Below are the code and all the weights of a small trained network. Each question names an input and a target symbol and asks about switching units off, where a switched-off unit gives its printed mean instead of its output.

import numpy as np


def w(rows, s, z=0):
    codes = np.array(rows[::2]) - 128.0
    scale = np.full(codes.shape[1], s)
    scale[-1] = z or s
    return codes * scale


def norm(h):
    return h / np.sqrt((h * h).mean(-1, keepdims=True) + 1e-5)


def f(y):
    return np.maximum(y, 0)


def softmax(a):
    e = np.exp(a - a.max(-1, keepdims=True))
    return e / e.sum(-1, keepdims=True)


def log_softmax(a):
    a = a - a.max(-1, keepdims=True)
    return a - np.log(np.exp(a).sum(-1, keepdims=True))


def net(x, mask):
    ids = ['δεθλμξ'.index(c) for c in x.split()]
    T = len(ids)
    res = E[ids] + P[:T]
    u = 0
    for l in range(2):
        r = norm(res)
        for j in range(3):
            rows = slice(2 * j, 2 * j + 2)
            q, k, v = (r @ M[l][rows].T for M in (Q, K, V))
            z = softmax(np.where(np.tri(T) > 0, q @ k.T / 2**0.5, -1e9)) @ v
            o = O[l][rows]
            res = res + np.where(mask[u + j], z, o[:, -1]) @ o[:, :-1]
        u += 3
        y = f(norm(res) @ A[l][:, :-1].T + A[l][:, -1])
        res = res + np.where(mask[u : u + 8], y, B[l][:, -1]) @ B[l][:, :-1]
        u += 8
    return log_softmax(norm(res)[-1] @ U[:, :-1].T + U[:, -1])


Q, K, V, O, A, B = {}, {}, {}, {}, {}, {}
E = w([
[84,71,158],'δ',
[252,184,208],'ε',
[64,75,144],'θ',
[54,74,143],'λ',
[73,97,27],'μ',
[159,187,102],'ξ',
],0.0012)
P = w([
[143,3,81],'0',
[158,15,103],'1',
[157,30,109],'2',
[146,44,125],'3',
[133,53,134],'4',
[124,63,143],'5',
[114,69,150],'6',
[106,74,156],'7',
[97,85,165],'8',
[90,90,178],'9',
[87,100,178],'10',
[74,97,175],'11',
],0.00062)
Q[0] = w([
[192,166,197],'L0H1',
[58,99,61],'L0H1',
[236,232,157],'L0H2',
[2,18,97],'L0H2',
[119,192,42],'L0H3',
[133,156,46],'L0H3',
],0.0058)
K[0] = w([
[223,191,200],'L0H1',
[46,56,37],'L0H1',
[64,41,25],'L0H2',
[177,215,234],'L0H2',
[32,1,54],'L0H3',
[55,39,52],'L0H3',
],0.0052)
V[0] = w([
[11,30,87],'L0H1',
[161,160,42],'L0H1',
[161,240,140],'L0H2',
[136,72,181],'L0H2',
[106,94,9],'L0H3',
[156,104,64],'L0H3',
],0.0016)
O[0] = w([
[180,201,179,255],'L0H1',
[145,103,21,129],'L0H1',
[217,100,73,69],'L0H2',
[108,199,136,149],'L0H2',
[168,253,95,196],'L0H3',
[153,188,155,159],'L0H3',
],0.0015,0.0021)
A[0] = w([
[208,114,203,158],'L0N1',
[175,78,116,119],'L0N2',
[177,220,134,255],'L0N3',
[136,201,175,57],'L0N4',
[143,12,102,174],'L0N5',
[125,126,122,92],'L0N6',
[246,138,225,30],'L0N7',
[89,7,123,205],'L0N8',
],0.0017,0.00064)
B[0] = w([
[50,148,74,169],'L0N1',
[128,156,183,137],'L0N2',
[122,72,30,198],'L0N3',
[172,103,57,149],'L0N4',
[203,182,164,188],'L0N5',
[124,121,129,128],'L0N6',
[47,14,7,160],'L0N7',
[218,167,203,255],'L0N8',
],0.0015,0.00095)
Q[1] = w([
[149,184,142],'L1H1',
[67,75,161],'L1H1',
[106,48,108],'L1H2',
[80,60,96],'L1H2',
[87,64,143],'L1H3',
[254,192,61],'L1H3',
],0.0068)
K[1] = w([
[141,180,110],'L1H1',
[197,63,124],'L1H1',
[68,129,46],'L1H2',
[1,126,59],'L1H2',
[95,206,92],'L1H3',
[198,26,143],'L1H3',
],0.0073)
V[1] = w([
[137,22,112],'L1H1',
[138,35,168],'L1H1',
[148,252,163],'L1H2',
[142,113,157],'L1H2',
[167,140,179],'L1H3',
[103,220,126],'L1H3',
],0.0027)
O[1] = w([
[78,253,145,192],'L1H1',
[145,214,101,131],'L1H1',
[88,40,49,18],'L1H2',
[145,79,132,72],'L1H2',
[147,35,104,3],'L1H3',
[176,179,66,126],'L1H3',
],0.0023,0.00052)
A[1] = w([
[226,56,138,183],'L1N1',
[217,216,102,212],'L1N2',
[250,177,153,6],'L1N3',
[69,52,130,81],'L1N4',
[129,154,210,185],'L1N5',
[25,152,136,43],'L1N6',
[64,176,176,81],'L1N7',
[16,88,74,149],'L1N8',
],0.002,0.0014)
B[1] = w([
[147,138,64,146],'L1N1',
[131,76,166,255],'L1N2',
[224,87,253,132],'L1N3',
[113,112,169,132],'L1N4',
[126,143,76,245],'L1N5',
[202,90,96,156],'L1N6',
[157,125,96,190],'L1N7',
[136,166,173,209],'L1N8',
],0.0033,0.0014)
U = w([
[235,44,228,143],'δ',
[43,96,232,133],'ε',
[44,254,67,155],'θ',
[65,52,122,78],'λ',
[251,78,6,148],'μ',
[132,109,106,2],'ξ',
],0.008,0.0073)

Each question gives the input, a string of symbols that net reads in full, and the target symbol t.
The units are the heads (2 rows each of Q, K, V and O) and the neurons (one row each of A and B). Each row of codes is followed by its name. A weight is (code - 128) times the scale printed after its matrix; where a second scale follows, it is the last column's (O, A, B and U).
mask holds one flag per unit, layer by layer, with each layer's heads first. A switched-off unit (its flag False) gives its mean, the last column of its rows in O or B, instead of its output. The means were averaged over made-up inputs and are rounded, as every weight is.
A unit's drop is (log p(t) with every unit on - log p(t) with that unit switched off) / (log p(t) with every unit on - log p(t) with every unit switched off).
The circuit of an input: a set's keep is (log p(t) with only the set's units on - log p(t) with every unit switched off) / (log p(t) with every unit on - log p(t) with every unit switched off). Starting from the 12 units with the biggest drops (on a tie, the unit counted first), units are removed one at a time, each time the one whose removal leaves the highest keep (on an exact tie, the one counted first), for as long as the keep stays at least 0.8.
circuit, biggest first: the units of the circuit, biggest drop first
most important unit: the unit with the biggest drop
top k neurons: the k neurons with the biggest drops, biggest first
k most important neurons of layer l: the k neurons of layer l with the biggest drops, biggest first
heads that matter: for each layer, one digit per head in row order, 1 if its drop is at least 0.15 and else 0, layers parted by /
input μ ε ξ ε μ ε, target θ: top 2 neurons -> [L0N7; L0N1]
input θ μ ε μ ξ, target δ: most important unit -> L1N2
input λ μ θ μ λ ξ λ λ ξ μ λ, target μ: heads that matter -> 010 / 111
input ε δ λ λ μ μ μ μ λ, target θ: circuit, biggest first -> [L1N5; L1H1]
input ξ μ δ, target μ: 2 most important neurons of layer 0 -> [L0N5; L0N8]
input θ θ μ δ θ θ μ ξ θ μ θ, target θ: top 4 neurons -> [L1N2; L1N5; L1N6; L0N8]
input ε λ μ, target δ: heads that matter -> 010 / 111
input ξ θ μ ε λ ξ, target ε: heads that matter -> 111 / 101
input θ δ μ μ ε μ θ ξ, target δ: circuit, biggest first -> [L1N2; L1H3]
input ε θ ξ μ, target δ: top 2 neurons -> [L1N2; L0N5]
input μ ε μ, target ε: top 4 neurons -> [L0N7; L1N5; L1N2; L0N5]
input λ λ λ ε λ ξ μ ξ, target ε: heads that matter -> 111 / 001
input μ λ λ μ θ μ θ θ ξ λ ξ δ, target μ: heads that matter -> 010 / 011
input μ λ μ, target θ: heads that matter -> 011 / 000
input μ μ μ ξ μ θ, target μ: heads that matter -> 011 / 110
input μ μ μ θ λ λ μ λ μ δ ξ μ, target μ: circuit, biggest first -> [L0H2]
input μ θ ξ μ ξ λ λ λ λ ε ξ ε, target μ: heads that matter -> 011 / 000
input ξ μ μ θ μ μ δ, target θ: heads that matter -> 001 / 001
input λ ε μ ξ ξ θ, target δ: heads that matter -> 010 / 000
input ε μ λ θ μ, target ε: 3 most important neurons of layer 0 -> [L0N5; L0N8; L0N7]
input θ θ ε λ μ ε, target θ: heads that matter -> 111 / 110
input μ λ λ, target θ: top 2 neurons -> [L1N2; L1N5]
input λ ξ δ ξ μ ξ μ λ, target μ: 3 most important neurons of layer 0 -> [L0N8; L0N5; L0N7]
input δ λ ε λ ξ θ μ ε μ θ λ θ, target θ: top neuron -> [L1N5]
